Here is a tiny trained network, its code and every weight. The questions are about switching its units off for an input and a class, where a switched-off unit gives its printed mean instead of its output.

import numpy as np


def w(rows, s, z=0):
    codes = np.array(rows[::2]) - 128.0
    scale = np.full(codes.shape[1], s)
    scale[-1] = z or s
    return codes * scale


def f(y):
    return np.maximum(y, 0)


def log_softmax(a):
    a = a - a.max(-1, keepdims=True)
    return a - np.log(np.exp(a).sum(-1, keepdims=True))


def net(x, mask):
    res = np.array(x, float).reshape(1, 5) / 4 @ E
    y = f(res @ A[0][:, :-1].T + A[0][:, -1])
    res = res + np.where(mask, y, B[0][:, -1]) @ B[0][:, :-1]
    return log_softmax(res[-1] @ U[:, :-1].T + U[:, -1])


A, B = {}, {}
E = w([
[184,136,48],'x0',
[27,203,251],'x1',
[52,118,44],'x2',
[44,186,84],'x3',
[182,254,175],'x4',
],0.0049)
A[0] = w([
[143,1,149,169],'neuron 1',
[85,244,147,153],'neuron 2',
[132,82,130,245],'neuron 3',
[102,128,153,4],'neuron 4',
[39,132,166,132],'neuron 5',
[173,166,189,92],'neuron 6',
[83,184,72,172],'neuron 7',
[189,115,25,102],'neuron 8',
[197,224,126,16],'neuron 9',
[194,153,116,235],'neuron 10',
[18,112,94,78],'neuron 11',
[65,123,171,195],'neuron 12',
[209,161,158,147],'neuron 13',
[137,64,26,27],'neuron 14',
],0.014,0.0026)
B[0] = w([
[233,98,31,210],'neuron 1',
[21,108,42,254],'neuron 2',
[179,149,92,177],'neuron 3',
[123,137,80,142],'neuron 4',
[90,202,48,212],'neuron 5',
[128,160,227,196],'neuron 6',
[43,136,172,200],'neuron 7',
[98,4,98,227],'neuron 8',
[238,49,164,202],'neuron 9',
[219,112,122,206],'neuron 10',
[150,209,233,205],'neuron 11',
[135,196,66,203],'neuron 12',
[186,138,209,206],'neuron 13',
[55,14,219,216],'neuron 14',
],0.025,0.0076)
U = w([
[150,34,114,124],'0',
[119,139,72,47],'1',
[68,174,187,123],'2',
[206,176,212,219],'3',
[2,161,67,184],'4',
[211,175,21,222],'5',
[133,139,103,3],'6',
[181,118,117,14],'7',
],0.0063,0.0071)

Each question gives the input, the list of numbers given to net, and the class t.
The units are the neurons (one row each of A and B). Each row of codes is followed by its name. A weight is (code - 128) times the scale printed after its matrix; where a second scale follows, it is the last column's (A, B and U).
mask holds one flag per neuron, in row order. A switched-off neuron (its flag False) gives its mean, the last column of its row in B, instead of its output. The means were averaged over made-up inputs and are rounded, as every weight is.
A unit's drop is (log p(t) with every unit on - log p(t) with that unit switched off) / (log p(t) with every unit on - log p(t) with every unit switched off).
The circuit of an input: a set's keep is (log p(t) with only the set's units on - log p(t) with every unit switched off) / (log p(t) with every unit on - log p(t) with every unit switched off). Starting from the 12 units with the biggest drops (on a tie, the unit counted first), units are removed one at a time, each time the one whose removal leaves the highest keep (on an exact tie, the one counted first), for as long as the keep stays at least 0.8.
units of the circuit, in order: the units of the circuit, biggest drop first
most important unit: the unit with the biggest drop
k most important neurons: the k neurons with the biggest drops, biggest first
drop when u is switched off: that unit's drop, to one decimal
input [7,-5,-1,3,8], class 0: units of the circuit, in order => [neuron 8]
input [-5,8,-6,-1,8], class 4: 3 most important neurons => [neuron 2; neuron 5; neuron 11]
input [8,7,2,-2,1], class 4: 2 most important neurons => [neuron 1; neuron 2]
input [-2,-2,7,5,-6], class 2: 2 most important neurons => [neuron 11; neuron 2]
input [-2,-8,-4,1,6], class 3: 4 most important neurons => [neuron 2; neuron 13; neuron 14; neuron 1]
input [8,4,-8,3,-3], class 3: units of the circuit, in order => [neuron 8; neuron 2]
input [-2,6,7,-1,-7], class 5: units of the circuit, in order => [neuron 14; neuron 12]
input [2,6,5,2,-8], class 2: 3 most important neurons => [neuron 11; neuron 2; neuron 8]
input [-5,-3,2,8,-8], class 2: units of the circuit, in order => [neuron 11; neuron 14]
input [-4,-5,0,-6,4], class 3: 3 most important neurons => [neuron 2; neuron 13; neuron 5]
input [-4,0,6,-1,-7], class 5: 4 most important neurons => [neuron 1; neuron 6; neuron 13; neuron 5]
input [1,4,-3,3,7], class 4: 4 most important neurons => [neuron 2; neuron 11; neuron 1; neuron 3]
input [-7,-1,-2,-1,2], class 5: 2 most important neurons => [neuron 14; neuron 11]
input [7,-3,-3,-4,7], class 3: 2 most important neurons => [neuron 13; neuron 2]
input [-4,0,7,-5,-2], class 5: units of the circuit, in order => [neuron 1; neuron 8]
input [-8,-5,-8,1,-6], class 5: most important unit => neuron 1
input [-8,2,-3,-8,2], class 3: 3 most important neurons => [neuron 6; neuron 2; neuron 13]
input [1,-4,-7,-1,1], class 3: 2 most important neurons => [neuron 2; neuron 13]
input [3,1,-4,8,-6], class 2: 2 most important neurons => [neuron 2; neuron 11]
input [2,6,2,0,5], class 4: drop when neuron 2 is switched off => 0.4
input [-1,-1,-5,-3,0], class 3: drop when neuron 2 is switched off => 0.4
input [3,3,-2,0,-8], class 5: drop when neuron 1 is switched off => 0.2
